Read these off the grid that follows.
1) Report the entry directly below the smallest entry.
2) Report the entry in the top-left corner.
3) Report the entry just right of 118.
4) Report the entry just right of 131.
5) Report the bottom-left entry.
6) Report the fourth entry in reading order.
7) Report the second entry in reading order.
8) Report the entry in the top-right corner.
[[120 132 112 109 113 132 126 125 124 132 125 131 112 127 112 128]
 [132 134 120 111 118 134 137 136 135 134 136 135 110 137 111 138]
 [105 125 112 132 123 125 102 102 103 125 102 125 135 102 134 101]
 [151 129 147 126 134 129 153 153 152 129 153 130 124 152 124 154]]
1) 154
2) 120
3) 134
4) 112
5) 151
6) 109
7) 132
8) 128

[[129 108 120 140 118 120 127]
 [124 136 130 126 131 125 126]
 [130 126 128 130 127 129 129]
 [128 110 121 139 119 120 127]
 [129 107 120 141 118 120 128]
 [129 108 120 140 118 120 127]
 [129 108 120 140 118 120 127]
 [129 108 120 140 118 120 127]]
Read off the last entry, reading row by row.
127
Read off the largest entry in the last column.
129
The minimum -> 107
The entry directly above the smallest entry is 110
Read off the 4th entry from the end, reading row by row.
140
Read off the entry in the top-right corner.
127
The first entry in the row that holds the largest entry is 129
The smallest entry in the last column -> 126
The smallest entry in the last row is 108
The entry just right of the largest entry is 118
The entry directly below 124 is 130
The entry directly above the largest entry is 139
The 4th entry, reading row by row: 140
Read off the bottom-left entry.
129
Read off the entry in the top-left corner.
129
The 3rd entry on the diagonal from the top-right corner is 127
Read off the last entry in the row that holds the smallest entry.
128
Read off the fifth-last entry, reading row by row.
120
The third entry on the main diagonal -> 128
The top entry of the column that holds the smallest entry: 108

Questions about the grid below. Indices start at 1.
1) What is the entry in row 2 and column 1?
2) What is the entry in row 1 and column 2?
3) What is the entry in row 2 and column 3?
4) What is the bottom-right entry?
5) What is the entry in the top-right corner?
6) What is the entry in the top-left corner?
[[126 130 134 136 117 105 141 125 128 149 127 115 148 119]
 [121 144 130 126 146 131 127 101 130 122 140 127 142 143]
 [117 127 106 119 134 109 124 121 114 109 125 120 115 133]
 [111 123 116 125 119 133 128 124 109 121 139 134 130 157]
 [152 123 104 139 123 136 131 129 118 132 144 117 121 122]
 [138 119 109 143 141 127 120 124 117 123 150 123 116 115]
 [122 144 133 118 120 129 115 133 101 131 106 125 133 137]
 [135 119 134 134 130 145 138 142 152 123 114 117 115 119]]
1) 121
2) 130
3) 130
4) 119
5) 119
6) 126

Read these off the grid that follows.
1) Give the first entry on the diagonal from the top-right corner.
2) Give the top entry of the column that holds the largest entry.
3) Give the fifth-last entry, reading row by row.
4) Give the entry just right of the smallest entry.
5) Give the second largest entry.
6) Give the top-left entry.
7) Give the last entry, reading row by row.
8) Give the bottom entry of the column that holds the smallest entry.
[[127 136 129 126 126 118 120 134 127 131 124 131]
 [114 130 128 126 142 144 139 108 145 114 148 109]
 [151 102 118 147 137 131 121 121 116 139 109 116]
 [128 130 128 128 130 127 128 129 124 128 127 128]
 [109 152 138 114 120 114 127 142 137 121 140 146]
 [144 112 114 140 131 131 125 132 122 143 115 128]
 [111 145 106 145 143 123 115 139 147 154 142 129]
 [134 122 129 124 124 136 139 129 126 127 126 132]
 [146 114 130 112 115 146 153 138 123 126 120 139]
 [129 129 128 128 129 128 128 128 129 128 128 128]
 [150 100 125 145 139 131 122 112 116 129 112 107]]
1) 131
2) 131
3) 112
4) 125
5) 153
6) 127
7) 107
8) 100

grid = [[105, 129, 128, 126, 127, 122, 138, 128, 127, 111, 123, 128], [148, 130, 128, 142, 151, 140, 119, 128, 128, 130, 129, 128], [120, 126, 128, 121, 136, 132, 117, 128, 126, 145, 127, 128], [140, 130, 128, 132, 124, 116, 112, 129, 127, 143, 132, 127], [135, 131, 129, 120, 116, 114, 123, 128, 127, 133, 133, 127], [135, 117, 128, 118, 111, 132, 140, 128, 128, 127, 130, 128], [126, 130, 128, 143, 133, 121, 133, 127, 131, 128, 126, 129], [141, 121, 128, 136, 133, 139, 125, 128, 128, 138, 129, 128], [125, 135, 128, 114, 129, 118, 114, 127, 130, 146, 129, 128]]
The entry just right of the smallest entry -> 129
The minimum is 105
The entry just left of 142 is 128
The entry just right of 148: 130
Report the entry just right of 139.
Answer: 125

Read these off the table that follows. Indices start at 1.
1) Find the entry at row 1, column 3.
2) Find the entry just right of 129.
3) Find the entry directly below 129.
4) Find the entry directly below 119.
5) Find the entry just left of 115.
6) Find the entry directly above 146.
7) Find the entry in row 1 and column 2.
[[125 117 104 126 115 129 105]
 [127 123 124 139 128 143 127]
 [138 134 120 131 126 130 119]
 [137 143 132 137 120 139 134]
 [130 137 146 133 136 131 144]]
1) 104
2) 105
3) 143
4) 134
5) 126
6) 132
7) 117
